Each row has a class, written after it.
[-41  75 -33   1 -37  -6 -20 -28  39 -21 -32  26  38  20   5   4  -7 -31
 -15   7  58 -20 -18 -14  -6  16  16  13  40  27  52   4  58]	Vemis
[ 34  37  34   1 -50  33 -11 -25 -22 -16  22 -10 -24  -6  29  91 -18  -5
  18   4 -15  46  42  19   7 -11 -35 -17  15 -55  67   7 -32]	Vemis
[-37  75 -21  10 -30   9 -30 -30  39 -25 -24  38  32  19   6   2 -11 -16
 -31  38  55 -42 -16  -9 -13   5  37   4  52  30  57  -4  77]	Dukom
[  37   37    0  -28   47  -20   52   67  -42   23   54  -28  -24   13
    5  -38  -13   29  -47  -14   27    4  -14   20   -2  -11    2   40
   42   31 -101  -33  -61]	pilo
[ 37  34 -13 -33  50 -15  64  81 -33  34  44 -27 -36  -1  14 -53  -9  24
 -31 -35  14   7  -2   7 -24 -25   3  29  32   6 -98 -30 -65]	kasa
[ 42  35 -20 -39  43 -28  78  74 -25  36  43 -32 -35  10  15 -41  -7  27
 -30 -36  21  12  -3   4 -16 -13   5  32  40  16 -92 -34 -83]	luru
[ 27   2  26  31 -15  17   4 -25  10 -27  45  33 -58 -21  38  30   5  19
   4  36   6 -20 -40  11  10 -26 -17   9 -34 -83 -41 -13  17]	Kav
[ 16  49  32  12 -48 -13 -46 -52   7 -15  14  -9  14   3  19  61 -23  34
 -31  40 -14  36  13  13  -2  -6  21 -28  46  -9  55  11   4]	lofop
[ 28   2  28  29   1  24 -16   6  -9 -40  78  47 -59 -29   0  38  -2  46
 -14  62   8 -64 -48  50   4 -43   3   4 -27 -72 -74 -19  40]	bez
[ 31   2  32  20  -5  26   2   4 -14 -36  83  49 -63 -31 -12  36  -9  42
 -26  76   6 -75 -54  36   6 -37   6  16 -23 -61 -87 -26  16]	pilo
[ 43  35  42 -10 -36  43 -24 -12 -28 -16  18  -7 -40  -6  20  81 -25   2
  12  18 -15  24  55  12   4 -17 -15 -22  18 -38  63  -3 -22]	Dukom
[ 54  63 -11 -70  38 -11  28  74 -27  34  33 -35 -41   4 -12 -34 -36  23
 -40   3  26  -2 -24  -3  -3 -15 -15  25  61  40 -89 -35 -65]	sabon
[ 26  13  24  37 -20   7  14 -24  17 -29  44  15 -73 -15  34  34  -1  15
  13  31  -1 -43 -29   7   8 -32 -23  12 -21 -83 -58 -21  -1]	Dukom
[ 29  24  41   0 -30  51 -29 -19 -27 -19  25  12 -13  -9  27  81 -11   5
   2  21  -2  42  38  16   9 -10  -2 -27  24 -40  78  14  -7]	Kav
[ 42  33  41  -1 -35  50 -21 -15 -31 -15  24  -7 -42  -9  23  80 -13   1
  12  17  -4  34  54  12   2 -14 -16 -21  10 -41  73  -1 -18]	Dukom
[  28   32  -11  -22   42  -21   64   57  -31   26   46  -37  -24   16
   15  -34   -5   29  -41  -19   32    7   -7   -1   -3  -17    3   38
   45   21 -109  -18  -64]	pilo
[ 28   7  30  18  -9  16   9   6  -6 -21  74  40 -73 -36  -5  16   1  28
 -12  50  -4 -74 -40  45   1 -36  14  14 -38 -59 -65 -43  22]	guto
[ 40  35  -2 -17  49   0  38  74 -31  27  48 -17 -18   5   9 -55  -9  33
 -51 -19  38   7 -23  23 -11 -11   9  24  44   6 -90 -34 -55]	kasa
[ 35  43  39  -4 -43  21 -11 -27 -11 -10  13 -16 -25  -9  32  90 -12   4
   8   8 -21  48  44   5  -3 -15 -31 -20  17 -45  68   2 -25]	lofop
[ 15  34  21   7 -40   5 -60 -54 -12 -22  14  -3  12   6   5  44 -37  19
 -19  48  -2  32   8  14   6  -3  24 -29  45   6  63  24   4]	dusu
[ 22  43  26  -1 -56  18 -49 -44 -18   1  27 -15   2  -6  11  58 -27  26
 -19  41   1  31  25  35   6  -6  25 -20  32  -4  64   0   7]	guto
[ 29   5  18  33 -16  20  11 -19  14 -28  48  27 -57 -14  42  26   1  23
  13  31   2 -26 -30  30   0 -23 -27  15 -20 -92 -66 -15  -1]	luru
[-12  78 -16 -31 -18  -7   6 -35  40   4 -20  23  14   2   3  15 -10 -40
   3  17  27 -51  15 -24 -16 -13  30   7  39  15  21 -20  43]	sabon
[ 33   2  33  26   1  19  -4  -1   0 -45  88  60 -52 -20   2  36  -3  41
 -12  65   6 -75 -43  59   0 -34  16  11 -21 -78 -78 -30  28]	luru
[ 43  30  -5 -42  50 -33  55  65 -29  21  53 -29 -20  18   7 -54 -11  35
 -32 -18  28   5  -4  16 -13 -19  12  34  34  14 -97 -27 -51]	gefi
[  35   29   -9  -31   42  -19   69   66  -41   36   51  -39  -36    7
    4  -37   -8   28  -41  -20   31    9    0   -1   -3  -18   -1   42
   39   27 -111  -29  -75]	pilo
[ 21  42  21  12 -60  -3 -44 -49  -3 -17   7  -7   4  12  18  61 -20   4
  -3  23  -9  42  10  10  10  -2   2 -23  33 -18  74  15 -11]	Vemis
[ 32  -2  32  14   5   9  -3   4  -4 -36  90  61 -53 -33  -7  43  -6  42
 -19  70   0 -70 -49  37   9 -40  23   7 -27 -59 -67 -30  31]	Kav
[ 36   0  33  21  -4  34   5   2   0 -23  80  60 -67 -36  -7  13  -2  37
 -12  65  15 -75 -33  37 -11 -37   9  14 -35 -83 -78 -38  23]	kasa
[ 34  37 -12 -23  41 -13  51  72 -35  33  48 -41 -33   5   2 -44  -2  29
 -48 -17  34  -2  -7  17  -6 -13  22  28  39  37 -84 -35 -55]	guto
[ 23   0  17  36  -9  25  -3 -29   0 -38  59  30 -63 -21  30  30  -2  32
   0  25  27 -27 -33  13   4 -27 -10  11 -30 -92 -76  -7   4]	dusu
[ 27  38  39   1 -44  13 -50 -42 -11 -21  21  -5  16   0  17  46 -32  22
 -10  47   3  40  16  34   8   1  17 -23  38 -25  60  12   5]	gefi
[-16  95  -9 -15 -28 -25   6 -30  49  -2 -32  36  26   4  -2  -3 -10 -33
 -27  30  14 -46   2 -15 -23 -10  41   5  53  36  48 -27  53]	lofop
[  34   24   24   33  -30   32    3  -20   12  -19   38   30  -69  -26
   39   17  -10   16    6   32   12  -27  -31   17   -4  -35  -26   14
  -15 -105  -62  -21    2]	kasa
[ 31  19  26  20 -11  14  23 -21  14 -21  47  15 -74 -32  38  39  -9  19
  17  34  -4 -36 -31  11  -6 -33 -30  13 -18 -97 -71 -20  -6]	sabon
[ 50  67 -18 -62  23 -25  42  80 -15  39  17 -41 -43   7  -1 -35 -20  20
 -52 -29  18  19 -19 -23  -5 -23 -24  28  53  31 -84 -32 -76]	lofop
[ 26   8  14  37 -30  16  12 -13  10 -30  33  19 -70 -13  42  35   0  13
   8  24   8  -9 -30  12   2 -23 -32  14 -27 -91 -45 -13  -7]	luru
[ 24  45  36  -3 -44   7 -51 -45  -8 -24  18  -6  22   5  10  47 -34  15
 -10  54   7  35  17  32   5   4  24 -19  45 -11  68  13   9]	gefi
[ 53  70 -20 -72  20  -9  28  82 -41  41  35 -36 -47   9 -12 -40 -32  20
 -43 -16  25  -2 -15  12  -2 -13  -5  30  58  54 -72 -49 -65]	guto
[ 34  38 -12 -28  47 -37  77  69 -32  31  41 -38 -31  15  10 -42 -11  13
 -36 -19  11   2 -10   3 -16 -18  -2  40  36  29 -97 -27 -62]	pilo
[ 47  72 -21 -63  23 -20  27  71 -32  28  32 -34 -35  11  -1 -40 -31  24
 -47 -11  21   4 -28   7  -3 -30 -10  28  57  41 -81 -32 -51]	bez
[ 56  67 -26 -69  26 -16  37  79 -31  34  23 -40 -46  10   7 -33 -25  19
 -33 -23  10  13 -26  -6  -4 -31 -25  23  49  27 -81 -27 -64]	bez
[ 43  45 -12 -35  36 -29  68  75 -29  42  44 -44 -40  10  18 -48  -6  22
 -37 -40  21   8 -17  15  -5 -18   3  37  33  16 -90 -45 -71]	guto
[-14  70 -29 -32 -23 -18  22 -34  40  16 -24  32  21   0  11   8  -3 -25
  -2  13  25 -26   6 -36 -16  -5  45   2  31  22  41 -12  46]	Kav
[ 33  30  47  -5 -26  64 -37 -26 -37 -24  29 -13 -24 -16  23  88 -19  12
   6  37   0  39  59  19  -2  -7 -12 -21  28 -34  58  10 -17]	sabon
[ 21  34  36  -5 -42   3 -31 -50 -11  -5  33  -1   5  -5  17  76 -32  30
 -10  35   0  35  36  17   4  -4  28 -26  33 -18  54  10   5]	Kav
[ 25   5  20  21 -15  13  25 -10   9 -23  54  26 -65 -25  34  40  -2  33
   0  40  -1 -18 -30   1   0 -28 -13   9 -25 -82 -55  -9   3]	Kav
[  37   41  -18  -26   42  -37   69   79  -23   26   41  -29  -36    8
    7  -45   -9   17  -36  -36    9    0  -15    4   -6  -28   -3   31
   41   19 -101  -29  -71]	Vemis
[ 29  -2  43  15  12  18 -15  -7  -6 -40  91  53 -52 -37 -12  35  -8  45
 -15  76  -4 -88 -50  49   2 -38  18   6 -24 -59 -77 -35  28]	sabon
[ 28  13   8  17 -12  19  20 -32  13 -17  46  20 -67 -25  29  24  -6  15
  15  20  19 -33 -32   0   0 -32 -24  14 -24 -89 -71  -9  -6]	dusu
[ 36  41  -8 -25  53 -33  70  66 -20  30  46 -32 -30  -3  18 -36   8  39
 -42 -35   6  11 -10  -2 -22 -20   6  24  38  18 -93 -31 -67]	lofop
[ 37  30 -10 -20  46 -24  67  70 -21  38  35 -34 -31   4  15 -59  -7  13
 -30 -34  21   8 -20   4 -16 -18  -4  32  29   4 -89 -33 -70]	kasa
[ 40  38  -4 -23  48 -35  66  61 -17  28  46 -30 -27  10  18 -34   5  33
 -49 -34  17   7 -11   1 -12 -26   1  33  38  14 -98 -41 -72]	lofop
[-18  86 -16 -10 -30 -20   2 -36  54   5 -41  27  24   1  10  -5   1 -39
 -18   7  19 -32  -3 -26 -19 -10  27   6  34  20  41 -19  49]	lofop
[ 27  13  18  22  -5  32  12 -23   4 -31  55  26 -66 -24  25  27 -11  32
   4  39  27 -32 -15  12   1 -25 -15  11 -14 -79 -78  -9   4]	dusu
[ 51  66 -31 -77  36 -16  30  76 -30  33  22 -22 -38   4 -18 -67 -38  15
 -50  -6  21   3 -31 -12  -8 -19  -5  26  51  62 -76 -31 -61]	dusu
[ 39  44 -13 -32  45 -35  74  65 -34  36  44 -52 -33  12  27 -32  -6  30
 -26 -38  15  28   2   8 -10 -24 -10  29  42  14 -93 -26 -67]	bez
[ 40  22  -4 -40  58  -9  53  73 -36  33  58 -18 -25  -4   5 -35  -6  30
 -35 -17  25  11  16  11  -3 -15  12  31  35  30 -92 -30 -57]	Kav
[ 51  65 -27 -67  29 -10  44  84 -36  40  25 -44 -49   2   2 -37 -22  21
 -36 -24  28  21 -11  -8  -5 -24 -21  28  47  35 -80 -28 -67]	bez
[  38   43  -11  -33   37  -16   66   71  -36   33   42  -35  -41    8
   10  -40  -14   27  -46  -22   28    7   -9   -4   -5  -19   -5   38
   45   23 -113  -27  -73]	pilo
[ 29  23  39  44 -16  -2  18 -22  22 -37  51  19 -62 -21  34  50   6  17
  -5  35 -11 -34 -28  17  -6 -30 -16  10 -12 -94 -62 -23  -2]	lofop
[-36  74 -23 -11 -30  13 -37 -41  30 -25 -17  38  36  10 -10   0 -24 -19
 -27  37  62 -34 -11 -11 -14  10  39   1  51  35  52   9  70]	dusu
[  38   33   -1  -40   60  -25   70   65  -23   32   48  -42  -34    6
   14  -30   -9   19  -22  -31   21   -3   -3    2   -8  -20   -7   32
   36    9 -104  -33  -70]	sabon
[ 18  -6  16  20  -3  22  30 -29  14 -18  52   8 -66 -24  38  39   6  33
  23  34   9 -36 -12  -4  -4 -36 -28  15 -24 -88 -78  -7  -4]	sabon
[ 42  30  -3 -36  51 -20  49  69 -30  32  53 -16 -33  -1  11 -33  -9  24
 -36 -34  18   0 -18   6   4 -25   9  21  36  16 -96 -33 -62]	Kav
[  43   35  -10  -46   60  -26   73   72  -27   38   44  -44  -43   -3
   16  -29   -5   14  -16  -42   13    0  -10   -7   -2  -31  -12   28
   35   10 -102  -34  -81]	sabon
[ 23   9  17  28 -11  26  -4 -33   1 -32  46  30 -62 -23  26  16 -10  18
   5  32   9 -36 -31  15   4 -34 -20  10 -20 -72 -66 -11   7]	dusu
[ 38  -7  26  18   4  34  -5   9 -10 -37  77  63 -61 -32  -3  32   0  38
  -5  60  -2 -71 -35  52  -3 -35   9   8 -31 -68 -71 -33  20]	luru
[ 47  61 -24 -76  31 -10  39  67 -30  38  28 -24 -42   0 -15 -59 -41  23
 -45 -16  25   0 -19 -11 -14 -16  -4  25  51  46 -84 -29 -71]	dusu
[ 45  62 -28 -64  25 -11  40  78 -22  29  19 -26 -33  15   0 -52 -25  21
 -49 -15  23   6 -34  -4  -5 -10  -8  27  55  46 -71 -34 -73]	luru
[-11  91 -22 -20 -38 -13  12 -30  31  -3 -24  32  10   5   1  10 -11 -41
  -7   7  22 -40   6 -16 -20 -11  29  12  36  17  36 -24  39]	Vemis
[  30    8   22   39  -18   28   24  -25   11  -20   49   24  -55  -22
   50   25    5   34    8   32   14  -16  -35   17   -9  -27  -21   15
  -27 -114  -59  -17   -2]	kasa
[ 29  36  24   4 -47  38 -26 -17 -24 -19   7  -8 -23  -5  19  79 -16 -11
   6   3  -5  41  32  10   9  -7 -27 -19  19 -33  69   7 -29]	Vemis
[ 50  60 -23 -65  36  -6  39  72 -32  31  25 -24 -42   9  -8 -62 -34  18
 -49 -10  31  10 -16 -11  -7 -20 -12  30  51  47 -79 -30 -65]	dusu
[ 23  21  19  35 -31  20  -2 -13   4 -34  45  21 -73 -24  20  39  -9  13
   6  28  10 -32 -27  16  12 -30 -33  14 -13 -80 -67 -13   0]	Vemis
[ 22   7  36  26 -16  29 -18   2  -9 -34  80  48 -62 -33 -14  27  -4  36
 -27  63  10 -80 -51  53   5 -31  24   8 -27 -59 -54 -36  32]	guto
